Below are the code and all the weights of a small trained network. Each question names an input and a target symbol and asks about switching units off, where a switched-off unit gives its printed mean instead of its output.

import numpy as np


def w(rows, s, z=0):
    codes = np.array(rows[::2]) - 128.0
    scale = np.full(codes.shape[1], s)
    scale[-1] = z or s
    return codes * scale


def f(y):
    return y / 2 * (1 + np.tanh(0.7978845608 * (y + 0.044715 * y**3)))


def softmax(a):
    e = np.exp(a - a.max(-1, keepdims=True))
    return e / e.sum(-1, keepdims=True)


def log_softmax(a):
    a = a - a.max(-1, keepdims=True)
    return a - np.log(np.exp(a).sum(-1, keepdims=True))


def net(x, mask):
    ids = ['αβγδηθλμστω'.index(c) for c in x.split()]
    T = len(ids)
    res = E[ids] + P[:T]
    u = 0
    for l in range(2):
        q, k, v = (res @ M[l].T for M in (Q, K, V))
        z = softmax(np.where(np.tri(T) > 0, q @ k.T / 3**0.5, -1e9)) @ v
        res = res + np.where(mask[u], z, O[l][:, -1]) @ O[l][:, :-1]
        u += 1
        y = f(res @ A[l][:, :-1].T + A[l][:, -1])
        res = res + np.where(mask[u : u + 8], y, B[l][:, -1]) @ B[l][:, :-1]
        u += 8
    return log_softmax(res[-1] @ U[:, :-1].T + U[:, -1])


Q, K, V, O, A, B = {}, {}, {}, {}, {}, {}
E = w([
[170,147,79,126,102,15,143,145,81,73],'α',
[220,137,128,103,189,252,75,71,110,134],'β',
[55,60,179,157,114,178,127,101,167,196],'γ',
[125,191,145,137,183,91,148,78,116,58],'δ',
[131,105,67,166,177,90,65,204,125,131],'η',
[138,122,96,210,201,199,126,79,220,163],'θ',
[115,128,130,181,114,147,169,36,127,139],'λ',
[222,95,106,181,70,84,161,127,147,137],'μ',
[136,205,95,117,106,180,201,171,159,194],'σ',
[45,45,122,17,111,90,135,200,99,129],'τ',
[157,18,71,59,135,124,156,64,194,94],'ω',
],0.016)
P = w([
[119,153,99,137,79,94,54,81,204,145],'0',
[110,124,168,109,162,117,124,101,120,177],'1',
[125,119,101,42,152,76,69,83,167,170],'2',
[119,104,18,136,71,140,97,127,132,78],'3',
[127,129,201,165,24,122,97,159,179,89],'4',
[142,124,165,73,153,29,131,104,146,244],'5',
[147,112,137,172,119,108,188,119,38,189],'6',
[145,134,114,160,15,135,132,168,159,34],'7',
[157,114,32,135,110,143,218,144,104,46],'8',
[166,131,154,115,128,69,198,99,53,249],'9',
],0.013)
Q[0] = w([
[141,96,92,163,192,118,158,109,19,213],'0.h0',
[152,123,102,77,198,68,147,98,150,224],'0.h0',
[149,191,254,89,97,79,38,100,176,179],'0.h0',
],0.012)
K[0] = w([
[108,108,192,158,66,205,149,185,155,16],'0.h0',
[81,142,31,182,60,204,101,157,121,7],'0.h0',
[98,182,47,57,89,99,48,77,217,134],'0.h0',
],0.012)
V[0] = w([
[47,154,126,86,169,103,123,253,158,88],'0.h0',
[147,146,248,61,181,85,106,75,24,109],'0.h0',
[207,35,84,73,149,104,8,145,149,136],'0.h0',
],0.0057)
O[0] = w([
[125,120,123,114,217,146,206,157,195,29,59],'0.h0',
[133,130,185,88,220,68,161,95,102,254,1],'0.h0',
[131,100,10,131,176,151,176,92,26,158,131],'0.h0',
],0.0097,0.0052)
A[0] = w([
[164,209,146,134,95,88,46,179,97,181,67],'0.n0',
[205,176,48,92,181,71,45,240,127,114,142],'0.n1',
[166,129,158,125,163,240,129,2,185,139,90],'0.n2',
[22,94,149,76,132,144,104,137,37,110,48],'0.n3',
[103,154,133,138,136,41,195,58,89,193,78],'0.n4',
[151,120,226,92,198,85,128,114,176,83,2],'0.n5',
[174,132,154,113,118,32,139,135,61,67,107],'0.n6',
[118,207,109,108,191,157,106,67,65,113,127],'0.n7',
],0.008,0.0064)
B[0] = w([
[125,88,202,148,143,186,122,87,102,78,240],'0.n0',
[125,129,217,180,131,152,201,130,64,125,252],'0.n1',
[88,171,93,92,161,1,138,106,46,163,204],'0.n2',
[164,122,143,180,101,97,73,183,110,119,151],'0.n3',
[170,141,134,75,143,104,79,139,124,81,233],'0.n4',
[209,116,145,120,38,198,185,140,53,226,126],'0.n5',
[138,161,120,137,95,171,200,64,179,197,224],'0.n6',
[94,153,157,158,70,119,106,208,149,64,184],'0.n7',
],0.0087,0.0034)
Q[1] = w([
[95,126,134,165,119,111,33,82,41,110],'1.h0',
[203,95,158,81,219,117,128,121,78,148],'1.h0',
[36,55,151,107,168,255,120,132,138,110],'1.h0',
],0.0044)
K[1] = w([
[196,136,92,151,201,98,63,68,147,90],'1.h0',
[113,204,144,50,77,104,121,84,37,2],'1.h0',
[107,83,103,133,187,151,40,129,127,64],'1.h0',
],0.0043)
V[1] = w([
[65,120,115,19,106,212,122,180,135,170],'1.h0',
[102,142,95,148,196,112,73,86,145,129],'1.h0',
[85,3,135,70,107,107,127,144,106,131],'1.h0',
],0.0065)
O[1] = w([
[216,242,181,98,87,107,125,2,73,78,21],'1.h0',
[201,129,117,131,166,172,104,168,186,181,3],'1.h0',
[97,153,224,28,28,198,212,78,91,84,9],'1.h0',
],0.0072,0.0034)
A[1] = w([
[211,127,195,98,220,78,140,153,201,184,150],'1.n0',
[156,153,154,119,125,167,208,74,119,120,124],'1.n1',
[34,190,177,94,217,109,196,140,122,117,56],'1.n2',
[51,192,128,38,146,255,125,211,142,222,6],'1.n3',
[125,198,193,199,129,143,89,127,202,138,25],'1.n4',
[148,208,164,141,176,149,130,105,185,183,172],'1.n5',
[118,168,37,145,141,170,153,71,140,117,48],'1.n6',
[219,148,85,135,88,54,130,92,149,100,97],'1.n7',
],0.0089,0.011)
B[1] = w([
[118,82,101,121,61,136,94,161,106,77,196],'1.n0',
[136,72,127,115,102,95,58,137,138,126,179],'1.n1',
[128,111,93,77,103,151,103,74,152,127,151],'1.n2',
[7,112,26,124,109,196,64,143,36,110,137],'1.n3',
[78,121,142,78,152,143,114,110,56,111,162],'1.n4',
[108,152,174,99,110,128,183,178,125,141,194],'1.n5',
[115,94,156,152,104,176,180,173,104,112,160],'1.n6',
[83,162,90,98,145,179,120,136,118,137,254],'1.n7',
],0.013,0.005)
U = w([
[86,150,96,135,166,86,189,161,187,228,112],'α',
[206,169,106,104,149,123,82,142,79,159,103],'β',
[174,165,132,135,73,102,203,119,138,169,254],'γ',
[126,93,136,93,87,88,98,180,109,107,13],'δ',
[146,77,152,166,160,187,160,156,81,80,15],'η',
[254,105,87,172,98,187,83,154,177,125,94],'θ',
[78,94,197,127,118,160,83,81,175,220,120],'λ',
[60,103,100,164,104,123,75,98,100,122,211],'μ',
[118,183,136,164,113,106,92,145,180,56,152],'σ',
[157,91,101,67,134,166,147,101,156,117,85],'τ',
[113,175,120,104,82,192,167,140,71,155,61],'ω',
],0.0083,0.0088)

Each question gives the input, a string of symbols that net reads in full, and the target symbol t.
The units are the heads (3 rows each of Q, K, V and O) and the neurons (one row each of A and B). Each row of codes is followed by its name. A weight is (code - 128) times the scale printed after its matrix; where a second scale follows, it is the last column's (O, A, B and U).
mask holds one flag per unit, layer by layer, with each layer's heads first. A switched-off unit (its flag False) gives its mean, the last column of its rows in O or B, instead of its output. The means were averaged over made-up inputs and are rounded, as every weight is.
A unit's drop is (log p(t) with every unit on - log p(t) with that unit switched off) / (log p(t) with every unit on - log p(t) with every unit switched off).
The circuit of an input: a set's keep is (log p(t) with only the set's units on - log p(t) with every unit switched off) / (log p(t) with every unit on - log p(t) with every unit switched off). Starting from the 12 units with the biggest drops (on a tie, the unit counted first), units are removed one at a time, each time the one whose removal leaves the highest keep (on an exact tie, the one counted first), for as long as the keep stays at least 0.8.
units of the circuit, in order: the units of the circuit, biggest drop first
most important unit: the unit with the biggest drop
top k neurons: the k neurons with the biggest drops, biggest first
k most important neurons of layer l: the k neurons of layer l with the biggest drops, biggest first
input μ σ θ σ δ α θ β σ, target θ: units of the circuit, in order	[0.h0; 1.h0; 1.n4]
input λ δ λ τ, target δ: units of the circuit, in order	[0.n3; 0.h0; 1.n0]
input δ σ μ δ δ λ, target δ: top 3 neurons	[1.n0; 0.n4; 1.n5]
input ω σ α σ θ η μ, target θ: units of the circuit, in order	[0.h0; 0.n2]
input σ μ μ δ μ η δ δ, target η: most important unit	0.h0
input τ τ τ γ σ σ σ τ λ σ, target τ: units of the circuit, in order	[0.h0; 1.n2]
input σ ω τ μ α, target γ: 2 most important neurons of layer 0	[0.n6; 0.n0]
input τ μ σ β σ σ, target β: 2 most important neurons of layer 0	[0.n4; 0.n6]
input θ θ μ τ λ θ, target τ: units of the circuit, in order	[0.h0; 1.h0]
input δ τ δ, target γ: units of the circuit, in order	[0.n5; 0.h0]
input θ σ μ, target θ: units of the circuit, in order	[1.h0; 0.h0]
input δ τ σ τ γ δ α γ θ, target α: units of the circuit, in order	[0.h0; 0.n2]
input γ ω α μ β, target β: units of the circuit, in order	[0.n2; 0.h0]
input θ σ μ γ θ β τ σ δ, target τ: most important unit	0.h0
input γ δ σ μ μ τ σ θ, target τ: top 2 neurons	[1.n2; 0.n2]
input μ ω α η μ λ, target η: units of the circuit, in order	[0.h0; 1.n6]
input η θ λ γ μ θ θ, target α: top 3 neurons	[0.n2; 1.n0; 0.n0]
input γ μ σ θ δ λ μ, target δ: units of the circuit, in order	[0.h0; 1.n0]
input θ θ α θ δ μ μ θ σ, target μ: units of the circuit, in order	[0.h0; 1.n3; 1.h0]
input δ θ λ β σ μ δ δ δ, target γ: 3 most important neurons of layer 1	[1.n5; 1.n4; 1.n3]
input δ μ δ β η λ τ γ λ τ, target γ: most important neuron of layer 0	[0.n6]
input μ σ μ τ σ β, target τ: top 3 neurons	[1.n2; 0.n2; 0.n3]
input β μ β η η σ σ δ μ δ, target δ: 2 most important neurons of layer 1	[1.n0; 1.n1]
input β η τ τ η σ, target μ: 2 most important neurons of layer 0	[0.n3; 0.n1]
